Here is a tiny trained network, its code and every weight. The questions are about switching its units off for an input and a class, where a switched-off unit gives its printed mean instead of its output.

import numpy as np


def w(rows, s, z=0):
    codes = np.array(rows[::2]) - 128.0
    scale = np.full(codes.shape[1], s)
    scale[-1] = z or s
    return codes * scale


def f(y):
    return y / 2 * (1 + np.tanh(0.7978845608 * (y + 0.044715 * y**3)))


def log_softmax(a):
    a = a - a.max(-1, keepdims=True)
    return a - np.log(np.exp(a).sum(-1, keepdims=True))


def net(x, mask):
    res = np.array(x, float).reshape(1, 8) / 4 @ E
    y = f(res @ A[0][:, :-1].T + A[0][:, -1])
    res = res + np.where(mask, y, B[0][:, -1]) @ B[0][:, :-1]
    return log_softmax(res[-1] @ U[:, :-1].T + U[:, -1])


A, B = {}, {}
E = w([
[124,137,132,135,116,118,125,123,140,100],'x0',
[191,122,100,177,117,15,120,59,68,173],'x1',
[136,128,128,125,121,139,122,126,114,124],'x2',
[85,154,104,124,106,105,138,151,121,146],'x3',
[150,121,141,130,130,140,118,116,127,108],'x4',
[127,52,57,167,61,150,39,128,193,165],'x5',
[141,136,120,127,134,136,118,118,129,112],'x6',
[254,139,90,148,108,103,196,224,145,113],'x7',
],0.0096)
A[0] = w([
[94,147,128,158,101,172,129,87,87,132,146],'neuron 0',
[165,102,102,151,107,43,145,71,73,133,80],'neuron 1',
[157,139,143,146,123,29,103,77,90,159,90],'neuron 2',
[49,95,150,89,140,143,100,71,105,108,157],'neuron 3',
[122,157,142,116,188,127,184,114,83,118,47],'neuron 4',
[99,96,104,120,105,236,135,170,178,111,93],'neuron 5',
[27,86,142,143,168,138,92,50,105,136,159],'neuron 6',
[181,124,51,157,113,146,151,163,151,131,163],'neuron 7',
[135,175,161,90,146,112,161,109,105,134,6],'neuron 8',
[234,114,114,130,102,96,180,255,168,106,149],'neuron 9',
[146,96,113,183,116,63,108,102,119,157,91],'neuron 10',
[143,143,127,148,116,108,124,90,144,133,64],'neuron 11',
[118,128,142,144,131,109,116,94,130,123,94],'neuron 12',
[76,162,126,86,106,111,106,78,133,110,130],'neuron 13',
[151,208,216,84,179,100,211,141,65,104,67],'neuron 14',
[104,124,118,122,138,147,125,159,123,109,98],'neuron 15',
[137,103,101,150,109,125,73,155,159,164,80],'neuron 16',
[236,120,97,146,74,113,175,238,127,121,161],'neuron 17',
[126,171,154,125,171,114,130,145,93,100,117],'neuron 18',
[121,90,126,116,154,133,133,138,112,168,89],'neuron 19',
[88,136,159,134,132,100,81,65,107,151,104],'neuron 20',
[89,117,168,102,134,186,124,193,151,103,95],'neuron 21',
[161,92,99,160,93,57,125,69,117,156,94],'neuron 22',
[115,127,154,152,117,148,82,80,120,102,150],'neuron 23',
[131,80,97,157,57,115,64,126,179,138,77],'neuron 24',
[154,136,127,169,134,107,127,81,122,119,95],'neuron 25',
[150,94,156,146,149,139,150,123,156,153,151],'neuron 26',
[73,104,170,114,121,124,87,47,143,159,165],'neuron 27',
[113,146,146,149,132,188,134,152,159,133,100],'neuron 28',
[107,152,155,114,123,188,134,196,199,114,105],'neuron 29',
[101,103,163,134,118,123,136,94,147,135,121],'neuron 30',
[106,113,119,108,123,173,154,161,142,117,118],'neuron 31',
[157,46,42,161,62,150,4,185,208,165,76],'neuron 32',
[114,169,97,128,97,114,147,125,135,124,128],'neuron 33',
],0.0093,0.002)
B[0] = w([
[139,128,131,147,132,125,110,115,153,130,149],'neuron 0',
[147,149,126,67,159,157,96,188,111,109,188],'neuron 1',
[144,140,143,80,164,167,97,188,122,95,186],'neuron 2',
[149,139,109,172,130,103,100,115,147,171,193],'neuron 3',
[109,87,143,124,101,130,173,111,113,93,165],'neuron 4',
[136,147,144,71,148,153,119,189,91,104,202],'neuron 5',
[149,135,105,174,114,115,83,80,162,160,206],'neuron 6',
[123,131,122,157,121,110,110,103,146,159,188],'neuron 7',
[111,98,140,142,110,144,160,133,127,102,154],'neuron 8',
[134,135,111,186,133,105,58,76,157,200,235],'neuron 9',
[137,148,136,94,147,152,125,165,110,94,175],'neuron 10',
[117,133,128,107,122,135,121,138,123,125,136],'neuron 11',
[119,122,102,119,126,125,128,142,123,148,137],'neuron 12',
[160,129,118,162,137,128,124,105,139,154,163],'neuron 13',
[76,81,143,133,72,121,225,99,130,89,209],'neuron 14',
[151,118,129,119,137,132,121,137,114,130,140],'neuron 15',
[134,106,148,131,122,122,164,97,127,89,169],'neuron 16',
[143,155,95,183,152,119,64,71,164,167,232],'neuron 17',
[95,103,133,113,107,129,164,117,118,153,156],'neuron 18',
[136,132,125,154,119,130,135,134,136,114,128],'neuron 19',
[148,141,115,143,132,132,114,127,142,139,172],'neuron 20',
[164,144,108,82,151,138,95,191,109,110,189],'neuron 21',
[141,142,151,72,144,155,107,203,109,118,186],'neuron 22',
[118,138,128,152,143,107,144,129,140,171,155],'neuron 23',
[87,103,149,130,101,126,198,110,104,93,193],'neuron 24',
[116,143,113,113,124,132,120,163,117,137,147],'neuron 25',
[94,164,110,133,108,117,130,129,123,130,136],'neuron 26',
[135,144,109,168,135,94,96,95,149,158,188],'neuron 27',
[138,145,126,94,133,130,117,151,129,112,158],'neuron 28',
[159,154,131,84,155,138,87,184,91,122,194],'neuron 29',
[134,128,116,138,118,135,118,112,129,139,142],'neuron 30',
[146,133,144,113,161,131,106,133,113,110,160],'neuron 31',
[76,86,156,125,86,118,249,99,117,98,254],'neuron 32',
[160,107,150,129,142,150,118,111,135,130,132],'neuron 33',
],0.016,0.015)
U = w([
[154,172,108,208,142,77,62,47,206,200,218],'0',
[66,70,194,116,55,115,255,79,123,55,137],'1',
[172,193,162,21,200,177,78,218,97,80,1],'2',
],0.0078,0.00058)

Each question gives the input, the list of numbers given to net, and the class t.
The units are the neurons (one row each of A and B). Each row of codes is followed by its name. A weight is (code - 128) times the scale printed after its matrix; where a second scale follows, it is the last column's (A, B and U).
mask holds one flag per neuron, in row order. A switched-off neuron (its flag False) gives its mean, the last column of its row in B, instead of its output. The means were averaged over made-up inputs and are rounded, as every weight is.
A unit's drop is (log p(t) with every unit on - log p(t) with that unit switched off) / (log p(t) with every unit on - log p(t) with every unit switched off).
The circuit of an input: a set's keep is (log p(t) with only the set's units on - log p(t) with every unit switched off) / (log p(t) with every unit on - log p(t) with every unit switched off). Starting from the 12 units with the biggest drops (on a tie, the unit counted first), units are removed one at a time, each time the one whose removal leaves the highest keep (on an exact tie, the one counted first), for as long as the keep stays at least 0.8.
circuit, biggest first: the units of the circuit, biggest drop first
k most important neurons: the k neurons with the biggest drops, biggest first
drop of u: that unit's drop, to one decimal
input [0,5,1,-8,3,-8,-4,6], class 1: circuit, biggest first => (neuron 14)
input [-2,3,-8,8,-7,5,-1,4], class 1: 2 most important neurons => (neuron 32; neuron 24)
input [-5,-4,6,8,-8,8,-2,7], class 1: 3 most important neurons => (neuron 32; neuron 24; neuron 16)
input [-1,7,5,-2,2,4,1,5], class 2: 2 most important neurons => (neuron 22; neuron 1)
input [3,-3,2,-6,1,2,5,-1], class 2: 2 most important neurons => (neuron 14; neuron 9)
input [-7,-8,-1,8,4,7,6,-2], class 2: 3 most important neurons => (neuron 5; neuron 29; neuron 21)
input [1,-8,-1,8,-7,4,-2,-7], class 2: 4 most important neurons => (neuron 5; neuron 21; neuron 9; neuron 29)
input [-1,1,-1,3,7,-5,0,5], class 0: 3 most important neurons => (neuron 32; neuron 9; neuron 17)
input [4,1,-2,-6,-6,-6,2,6], class 0: 3 most important neurons => (neuron 9; neuron 17; neuron 32)
input [-5,-6,2,3,5,-8,-6,7], class 1: 3 most important neurons => (neuron 14; neuron 4; neuron 6)
input [-8,-7,0,-5,-3,-4,-4,-7], class 0: 3 most important neurons => (neuron 6; neuron 3; neuron 27)
input [-2,-7,3,2,4,7,-1,-6], class 1: 3 most important neurons => (neuron 32; neuron 24; neuron 9)
input [7,2,-8,7,2,-5,-5,-4], class 1: 2 most important neurons => (neuron 9; neuron 14)
input [-8,-6,-1,1,-8,6,7,4], class 1: circuit, biggest first => (neuron 32)
input [-6,1,-2,7,1,-7,8,7], class 0: 4 most important neurons => (neuron 9; neuron 17; neuron 32; neuron 24)
input [-5,8,-7,6,-2,6,8,-3], class 2: drop of neuron 22 => 0.2
input [5,-6,2,-2,8,8,-5,-4], class 1: drop of neuron 32 => 2.2
input [-3,8,5,-2,-1,2,1,-6], class 2: drop of neuron 22 => 0.1
